A =
[[-47.5   6.4  -9.5  -0.7 -22.9  -3.5 -20.0  -7.0  21.2 -18.3  31.5 -10.8]
 [ 26.8   4.1  10.2  -5.7  56.6  -4.0  27.4 -13.8  -6.1   6.6 -12.2   1.8]
 [ 38.7  -0.1  13.5   4.9   9.1  -9.8 -38.6  14.9 -23.5   2.7 -14.2 -28.8]
 [  1.0 -39.7   0.4   4.2  -7.2  32.8  32.0  -3.3 -32.8  12.6  -7.8   9.1]
 [-24.4  23.4   6.7 -21.4  12.6  13.2  14.3  -6.8  27.0   7.9   7.1  47.4]
 [  9.6 -18.6  -7.3  10.0  32.4  -5.8  53.2 -20.1  -8.0  -4.4  -7.1 -17.4]
 [  4.7 -11.7  -4.7   4.8 -47.6  19.1 -26.6 -10.6 -22.5 -14.2  29.1 -10.7]
 [ 27.0  17.6 -27.9   1.4  -9.6 -29.6 -19.6  26.5  14.7  16.1  -3.0  30.5]
 [-29.0 -39.4 -26.2  11.0 -12.5   1.2  -6.8  30.9 -14.4  24.1  -2.9  10.7]
 [ 17.9  -3.9 -39.2  10.6   8.1 -24.8  14.5 -23.9  -1.8 -11.8  38.9  -4.6]
 [ -7.3  26.5  29.0 -15.1 -35.6  25.0 -13.9  11.6  17.1  -0.6 -17.5  26.0]]
Indices start at 1.
row 1 col 1 => -47.5
row 5 col 6 => 13.2
row 11 col 9 => 17.1
row 4 col 9 => -32.8
row 8 col 1 => 27.0
row 8 col 12 => 30.5
row 4 col 12 => 9.1
row 1 col 8 => -7.0
row 6 col 11 => -7.1
row 5 col 12 => 47.4
row 11 col 12 => 26.0
row 1 col 6 => -3.5
row 9 col 7 => -6.8
row 5 col 10 => 7.9
row 4 col 7 => 32.0
row 5 col 2 => 23.4
row 1 col 3 => -9.5
row 9 col 4 => 11.0
row 3 col 3 => 13.5
row 2 col 5 => 56.6
row 9 col 9 => -14.4
row 10 col 10 => -11.8
row 11 col 7 => -13.9
row 6 col 9 => -8.0
row 4 col 5 => -7.2
row 7 col 3 => -4.7
row 10 col 7 => 14.5
row 5 col 9 => 27.0
row 1 col 7 => -20.0
row 7 col 4 => 4.8

M =
[[ 45  79 132  60 108 243  59  79 191]
 [120 144 117  99 112 125 103 110 150]
 [139  96 107  79  98 105  90 100 174]
 [145 140 141 149 143 132 148 145 130]
 [149  99 142 140 141 142 141 142 147]
 [140 136 138 141 139 136 141 140 135]
 [154  62 145 135 141 152 138 141 161]]
Rows and columns are counted from 1.
row 1 col 1 => 45
row 5 col 6 => 142
row 5 col 7 => 141
row 7 col 6 => 152
row 3 col 2 => 96
row 1 col 6 => 243
row 2 col 3 => 117
row 5 col 9 => 147
row 3 col 5 => 98
row 1 col 4 => 60
row 2 col 6 => 125
row 4 col 8 => 145
row 3 col 9 => 174
row 5 col 8 => 142
row 4 col 1 => 145
row 3 col 3 => 107
row 4 col 2 => 140
row 1 col 3 => 132
row 3 col 4 => 79

B = [[588, 717, 542, 651, 447, 658, 453, 559, 598, 107, 618], [668, 634, 592, 645, 921, 681, 835, 732, 564, 115, 703]]
Rows and columns are counted from 1.
(1, 1): 588
(1, 8): 559
(1, 9): 598
(2, 10): 115
(1, 11): 618
(1, 6): 658
(2, 3): 592
(2, 6): 681
(2, 9): 564
(2, 11): 703

X =
[[ -1.6  16.9   0.5  14.0  12.5   3.1  17.4   1.0  11.1  -1.9 -18.1   9.7
    0.7 -17.3  15.6]
 [-14.8 -16.6  17.8   5.6  -7.0 -18.4   3.7 -30.4  -6.5  -2.6 -24.6 -15.8
   36.6  -5.7   7.5]
 [ -5.8 -10.0 -15.1 -20.1 -13.6  18.9  15.6  -8.3  23.9  13.8  41.1  10.9
    5.9   8.9   6.5]
 [  2.6  -1.7 -13.3   2.0   8.8   6.4 -21.9   8.3 -34.2   0.0  17.4  -1.2
  -29.5   3.8  -8.7]
 [ -0.7  -4.7  -9.0  22.8 -21.9 -12.2  33.2  -4.4 -11.3 -17.7  -2.1  -5.1
    9.1 -18.7   3.9]
 [  6.8   6.3  -2.2  12.6 -13.3  -7.7  18.8 -11.8   8.8 -12.7  46.9  39.5
   -4.4  -0.3  23.6]
 [ 22.5  10.9  26.7  14.6  23.1  -4.7 -22.8   8.6  -0.4  -3.8 -20.3  28.4
  -11.1  -3.0  16.1]
 [ 23.4  -5.8  31.2  11.4  20.0 -25.9 -30.3  -0.8   3.6   1.1 -21.0   7.6
   14.1 -12.8  17.5]
 [  1.3  -2.7  21.5 -24.1   4.9  -6.8  31.6 -21.8  21.9  -3.0 -10.6 -21.9
    5.5  15.4  -0.7]
 [ 25.5 -12.9   9.0  19.8 -21.0 -13.7 -16.4  14.8 -34.5 -21.6  -3.6   7.8
  -13.8   5.0 -13.6]
 [ 22.4  10.8  26.7  15.0  23.3  -5.0 -22.4   9.0  -0.8  -3.8 -20.0  28.2
  -10.7  -3.3  16.0]
 [-17.0   3.3   9.5   6.0  31.7  -4.4 -29.0  -8.6 -37.3   3.6  -8.0  -7.6
   -4.7  -2.2   6.5]]
Indices start at 1.
(1, 1): -1.6
(4, 1): 2.6
(8, 14): -12.8
(6, 13): -4.4
(7, 12): 28.4
(11, 12): 28.2
(6, 14): -0.3
(9, 3): 21.5
(6, 8): -11.8
(9, 6): -6.8
(6, 2): 6.3
(10, 1): 25.5
(3, 3): -15.1
(7, 11): -20.3
(7, 4): 14.6
(1, 4): 14.0
(9, 8): -21.8
(11, 5): 23.3
(10, 8): 14.8
(7, 14): -3.0
(4, 6): 6.4
(1, 8): 1.0
(2, 2): -16.6
(7, 5): 23.1
(11, 13): -10.7
(3, 6): 18.9
(1, 10): -1.9
(1, 7): 17.4
(11, 10): -3.8
(12, 1): -17.0
(4, 13): -29.5
(6, 1): 6.8

a =
[[5042 2090 6160 5939 2946 4556 6242]
 [7232 8441 6011 6321 4653 7096 4486]
 [4749 4397 6196 4878 4905 7071 1678]
 [5699 4615 4924 4641 1364 4003 5781]
 [4546 1541 6491 6237 5769 5064 6612]
 [6532 5907 5119 3780 1590 4328 6595]
 [5450 7476 3255 5055 2783 3617 5032]
 [3330 5367 3827 8214 7125 5054 2405]
 [4840 3995 6458 4601 8958 6337 6109]
 [3494 2880 3965 7079 3765 3349 4493]
 [5765 9157 3768 3864 6254 5150 4855]
 [4101 3856 3760 7703 5074 2558 7479]
 [3573 5979 2972 4713 5164 4053 2542]
 [5985 6458 6606 2510 8296 7597 4715]
 [5129 2440 6250 4146 2335 5155 4853]
 [5008 6528 3376 2034 5834 2893 7868]]
Rows and columns are counted from 1.
(1, 1) = 5042
(16, 5) = 5834
(12, 4) = 7703
(14, 3) = 6606
(13, 5) = 5164
(4, 5) = 1364
(3, 3) = 6196
(7, 3) = 3255
(13, 1) = 3573
(1, 2) = 2090
(7, 4) = 5055
(10, 5) = 3765
(14, 2) = 6458
(8, 7) = 2405
(3, 4) = 4878
(7, 5) = 2783
(16, 6) = 2893
(13, 2) = 5979
(15, 2) = 2440
(14, 6) = 7597
(1, 7) = 6242
(9, 1) = 4840
(1, 5) = 2946
(10, 2) = 2880
(2, 5) = 4653
(5, 6) = 5064
(5, 2) = 1541
(7, 2) = 7476
(14, 7) = 4715
(16, 4) = 2034
(5, 7) = 6612
(5, 5) = 5769
(11, 3) = 3768
(8, 3) = 3827
(11, 4) = 3864

W =
[[ 49.5  55.2  56.3  53.2  43.3  31.6  17.1   0.7 -15.2 -30.0]
 [-32.6 -45.1 -52.3 -55.9 -55.8 -49.7 -38.3 -25.5 -10.1   5.7]]
Rows and columns are counted from 1.
(1, 1) = 49.5
(2, 3) = -52.3
(2, 8) = -25.5
(2, 10) = 5.7
(2, 1) = -32.6
(2, 2) = -45.1
(1, 3) = 56.3
(1, 10) = -30.0
(1, 8) = 0.7
(1, 9) = -15.2
(2, 9) = -10.1
(1, 2) = 55.2
(1, 5) = 43.3
